Below are the code and all the weights of a small trained network. Each question names an input and a target symbol and asks about switching units off, where a switched-off unit gives its printed mean instead of its output.

import numpy as np


def w(rows, s, z=0):
    codes = np.array(rows[::2]) - 128.0
    scale = np.full(codes.shape[1], s)
    scale[-1] = z or s
    return codes * scale


def f(y):
    return y / 2 * (1 + np.tanh(0.7978845608 * (y + 0.044715 * y**3)))


def softmax(a):
    e = np.exp(a - a.max(-1, keepdims=True))
    return e / e.sum(-1, keepdims=True)


def log_softmax(a):
    a = a - a.max(-1, keepdims=True)
    return a - np.log(np.exp(a).sum(-1, keepdims=True))


def net(x, mask):
    ids = ['ΓΛΩαδεζηθξστψ'.index(c) for c in x.split()]
    T = len(ids)
    res = E[ids] + P[:T]
    u = 0
    for l in range(2):
        r = res
        for j in range(2):
            rows = slice(3 * j, 3 * j + 3)
            q, k, v = (r @ M[l][rows].T for M in (Q, K, V))
            z = softmax(np.where(np.tri(T) > 0, q @ k.T / 3**0.5, -1e9)) @ v
            o = O[l][rows]
            res = res + np.where(mask[u + j], z, o[:, -1]) @ o[:, :-1]
        u += 2
        y = f(res @ A[l][:, :-1].T + A[l][:, -1])
        res = res + np.where(mask[u : u + 12], y, B[l][:, -1]) @ B[l][:, :-1]
        u += 12
    return log_softmax(res[-1] @ U[:, :-1].T + U[:, -1])


Q, K, V, O, A, B = {}, {}, {}, {}, {}, {}
E = w([
[68,144,120,122,1,175],'Γ',
[219,144,127,136,172,106],'Λ',
[92,66,89,117,112,188],'Ω',
[177,166,147,97,98,95],'α',
[171,126,131,129,145,173],'δ',
[109,192,205,185,131,73],'ε',
[143,212,115,116,41,98],'ζ',
[152,116,117,127,187,199],'η',
[140,103,96,214,124,156],'θ',
[169,68,120,161,161,212],'ξ',
[132,134,185,38,152,151],'σ',
[40,133,183,116,174,65],'τ',
[94,57,86,83,150,117],'ψ',
],0.0082)
P = w([
[140,198,66,122,114,136],'0',
[135,186,86,122,118,135],'1',
[131,171,103,125,125,127],'2',
[126,160,126,129,125,126],'3',
[123,148,148,129,132,122],'4',
[122,135,165,132,131,116],'5',
[122,120,179,131,136,110],'6',
[120,110,194,131,139,101],'7',
[119,96,208,134,141,98],'8',
[127,83,221,131,153,83],'9',
[121,77,236,139,146,87],'10',
[125,72,254,136,149,87],'11',
],0.0051)
Q[0] = w([
[100,213,172,169,39,52],'L0H1',
[85,98,89,3,124,40],'L0H1',
[69,191,243,78,71,124],'L0H1',
[128,194,111,118,161,149],'L0H2',
[131,119,48,142,77,159],'L0H2',
[205,166,116,152,192,92],'L0H2',
],0.022)
K[0] = w([
[92,229,171,152,122,52],'L0H1',
[88,96,62,4,130,87],'L0H1',
[75,177,235,76,113,119],'L0H1',
[85,154,110,118,171,145],'L0H2',
[161,158,56,139,105,164],'L0H2',
[98,225,174,151,139,123],'L0H2',
],0.023)
V[0] = w([
[69,118,130,2,59,173],'L0H1',
[121,112,117,122,142,133],'L0H1',
[91,42,69,152,233,136],'L0H1',
[119,112,173,147,174,147],'L0H2',
[222,123,12,63,120,233],'L0H2',
[245,61,160,112,49,178],'L0H2',
],0.0072)
O[0] = w([
[69,154,147,3,55,137,6],'L0H1',
[119,109,125,128,125,139,124],'L0H1',
[99,2,84,146,159,187,155],'L0H1',
[105,127,135,134,143,89,122],'L0H2',
[188,93,49,155,244,178,149],'L0H2',
[245,117,181,104,212,117,130],'L0H2',
],0.0054,0.002)
A[0] = w([
[213,216,156,111,167,57,208],'L0N1',
[160,77,196,131,155,152,252],'L0N2',
[102,87,99,160,100,177,190],'L0N3',
[155,130,111,140,63,162,134],'L0N4',
[119,136,144,188,121,77,151],'L0N5',
[135,148,97,122,120,121,90],'L0N6',
[144,116,125,250,128,122,179],'L0N7',
[124,150,163,59,79,208,89],'L0N8',
[117,187,85,147,8,60,195],'L0N9',
[98,56,112,94,119,150,163],'L0N10',
[185,119,120,138,204,159,178],'L0N11',
[114,105,131,71,145,91,169],'L0N12',
],0.011,0.0022)
B[0] = w([
[228,217,124,117,3,121,193],'L0N1',
[149,93,187,113,36,156,200],'L0N2',
[126,121,72,94,51,95,172],'L0N3',
[121,95,94,159,124,114,132],'L0N4',
[139,164,169,101,95,80,167],'L0N5',
[127,129,110,141,150,148,119],'L0N6',
[111,55,105,120,96,6,253],'L0N7',
[190,113,72,169,123,43,133],'L0N8',
[25,116,113,164,72,210,164],'L0N9',
[118,129,108,44,54,138,147],'L0N10',
[133,38,128,156,85,183,212],'L0N11',
[104,116,115,79,141,71,134],'L0N12',
],0.012,0.0061)
Q[1] = w([
[142,125,118,106,84,155],'L1H1',
[144,162,126,165,254,171],'L1H1',
[135,95,128,144,95,129],'L1H1',
[130,70,111,107,13,87],'L1H2',
[127,129,156,153,123,139],'L1H2',
[114,131,154,93,125,111],'L1H2',
],0.025)
K[1] = w([
[133,143,195,156,176,81],'L1H1',
[139,184,25,234,141,177],'L1H1',
[84,100,172,151,133,165],'L1H1',
[65,128,252,81,109,92],'L1H2',
[141,128,126,194,154,108],'L1H2',
[70,141,139,162,111,178],'L1H2',
],0.012)
V[1] = w([
[202,178,100,5,100,75],'L1H1',
[82,100,134,87,145,17],'L1H1',
[89,126,162,77,91,251],'L1H1',
[242,111,125,181,48,73],'L1H2',
[74,135,171,247,95,149],'L1H2',
[119,232,143,181,151,105],'L1H2',
],0.011)
O[1] = w([
[176,203,2,44,184,68,153],'L1H1',
[94,119,25,163,60,88,217],'L1H1',
[40,170,209,89,228,129,94],'L1H1',
[178,119,72,226,225,203,249],'L1H2',
[53,193,121,239,71,125,169],'L1H2',
[119,171,110,195,141,26,56],'L1H2',
],0.0072,0.016)
A[1] = w([
[68,168,130,143,182,95,98],'L1N1',
[98,130,165,85,67,77,82],'L1N2',
[176,119,133,155,159,147,153],'L1N3',
[107,27,136,101,174,148,116],'L1N4',
[164,151,189,156,113,2,122],'L1N5',
[112,138,117,58,205,138,4],'L1N6',
[196,70,146,115,116,138,200],'L1N7',
[88,102,191,151,109,160,135],'L1N8',
[41,163,70,108,103,176,171],'L1N9',
[172,216,118,111,83,86,133],'L1N10',
[101,41,101,127,164,68,172],'L1N11',
[200,179,150,87,79,228,159],'L1N12',
],0.0088,0.0023)
B[1] = w([
[107,164,148,57,87,85,159],'L1N1',
[254,164,111,152,124,142,187],'L1N2',
[189,93,166,130,153,136,199],'L1N3',
[45,83,117,162,91,76,213],'L1N4',
[105,91,102,49,142,241,185],'L1N5',
[85,109,216,147,235,126,173],'L1N6',
[147,47,155,50,110,80,255],'L1N7',
[147,134,81,183,200,136,162],'L1N8',
[143,115,84,60,154,187,195],'L1N9',
[126,109,139,195,153,31,202],'L1N10',
[112,211,97,100,163,104,203],'L1N11',
[55,197,184,113,26,132,214],'L1N12',
],0.012,0.016)
U = w([
[49,161,64,191,161,109,124],'Γ',
[234,176,95,96,157,177,133],'Λ',
[111,123,162,73,191,152,53],'Ω',
[182,157,167,171,205,71,220],'α',
[207,125,218,114,111,130,5],'δ',
[90,187,147,148,102,136,11],'ε',
[140,190,191,196,115,72,99],'ζ',
[122,132,192,169,152,162,167],'η',
[128,77,90,188,55,143,141],'θ',
[91,105,185,196,170,163,174],'ξ',
[165,70,78,155,181,29,127],'σ',
[147,121,84,115,191,252,80],'τ',
[86,154,119,53,111,74,242],'ψ',
],0.0035,0.0025)

Each question gives the input, a string of symbols that net reads in full, and the target symbol t.
The units are the heads (3 rows each of Q, K, V and O) and the neurons (one row each of A and B). Each row of codes is followed by its name. A weight is (code - 128) times the scale printed after its matrix; where a second scale follows, it is the last column's (O, A, B and U).
mask holds one flag per unit, layer by layer, with each layer's heads first. A switched-off unit (its flag False) gives its mean, the last column of its rows in O or B, instead of its output. The means were averaged over made-up inputs and are rounded, as every weight is.
A unit's drop is (log p(t) with every unit on - log p(t) with that unit switched off) / (log p(t) with every unit on - log p(t) with every unit switched off).
The circuit of an input: a set's keep is (log p(t) with only the set's units on - log p(t) with every unit switched off) / (log p(t) with every unit on - log p(t) with every unit switched off). Starting from the 12 units with the biggest drops (on a tie, the unit counted first), units are removed one at a time, each time the one whose removal leaves the highest keep (on an exact tie, the one counted first), for as long as the keep stays at least 0.8.
units of the circuit, in order: the units of the circuit, biggest drop first
top k neurons: the k neurons with the biggest drops, biggest first
top k neurons in layer l: the k neurons of layer l with the biggest drops, biggest first
which heads matter: for each layer, one digit per head in row order, 1 if its drop is at least 0.15 and else 0, layers parted by /
input α ψ α τ θ θ ζ θ Λ θ θ ε, target θ: top neuron => (L0N9)
input α θ θ ψ ψ σ θ ε θ θ τ Ω, target τ: which heads matter => 01 / 11
input θ Γ ε, target Γ: units of the circuit, in order => (L0H2 L0N9 L1H2 L1N7)
input θ ψ ψ ζ, target ψ: units of the circuit, in order => (L0N1 L1N12 L1H2 L0H1)
input Γ Λ ψ θ α ζ, target ε: units of the circuit, in order => (L0N1 L0H1 L1N12 L0N7)
input θ θ Γ θ θ θ δ Γ ψ ψ, target ψ: top 3 neurons in layer 0 => (L0N8 L0N9 L0N12)
input θ θ θ Λ, target θ: top 3 neurons in layer 0 => (L0N7 L0N1 L0N11)
input θ η θ ψ θ θ ψ Ω ψ θ Λ, target ψ: top 4 neurons => (L0N1 L0N12 L0N10 L0N11)
input θ θ Λ θ θ ζ Ω ε α θ Λ, target θ: units of the circuit, in order => (L0N7 L1H1 L0N1 L0H1)
input Λ Ω σ ε δ ψ θ Λ, target Γ: top 3 neurons => (L0N9 L0N1 L1N7)
input θ ψ θ θ θ θ τ Λ Λ θ ψ, target Λ: top 2 neurons => (L1N2 L1N9)
input θ Λ θ θ θ τ Λ Λ ξ, target Λ: which heads matter => 01 / 01
input θ Γ θ θ θ Γ Λ θ ε ξ, target Γ: which heads matter => 11 / 01
input θ θ θ θ θ ε θ ξ θ θ σ, target Γ: top 3 neurons in layer 1 => (L1N7 L1N5 L1N10)
input Λ ψ θ Λ θ, target σ: top 2 neurons => (L0N7 L1N12)
input η θ α η ξ Γ θ θ θ σ, target α: top 3 neurons => (L0N7 L0N12 L1N6)
input α ψ σ θ α σ θ δ ψ, target Ω: units of the circuit, in order => (L1H1 L1N6 L0N7 L0H1)
input θ τ θ, target τ: top 2 neurons in layer 0 => (L0N9 L0N1)
input θ θ θ θ θ θ τ Λ Λ, target τ: top 2 neurons in layer 1 => (L1N5 L1N8)
input α ξ α θ θ ε Λ τ ψ Λ θ Γ, target Λ: top 4 neurons in layer 0 => (L0N1 L0N12 L0N9 L0N10)
input σ Λ θ θ Λ ψ Λ θ Γ θ ξ θ, target ξ: top 3 neurons in layer 0 => (L0N2 L0N11 L0N8)
input θ σ ζ α Γ θ θ Λ θ τ τ α, target Λ: top 2 neurons in layer 1 => (L1N2 L1N9)
input ψ ψ θ, target ψ: top 2 neurons in layer 0 => (L0N10 L0N1)
input ξ θ ψ θ θ θ Λ ψ Λ, target ψ: top 3 neurons in layer 0 => (L0N1 L0N10 L0N9)
input ψ ζ θ θ τ θ θ θ θ θ θ ζ, target Λ: top 3 neurons => (L1N2 L1N9 L1N4)
input η Ω α Λ ε Λ θ θ ψ Λ α, target Γ: top 4 neurons => (L0N9 L0N1 L1N10 L1N7)
input θ ε θ Λ θ Λ θ α η θ, target Γ: top 4 neurons in layer 1 => (L1N7 L1N11 L1N3 L1N2)
input ψ Λ θ, target ψ: top 4 neurons => (L0N10 L0N12 L1N11 L1N10)
input Γ θ Ω τ θ σ ζ, target Λ: top 3 neurons => (L1N2 L1N9 L0N1)
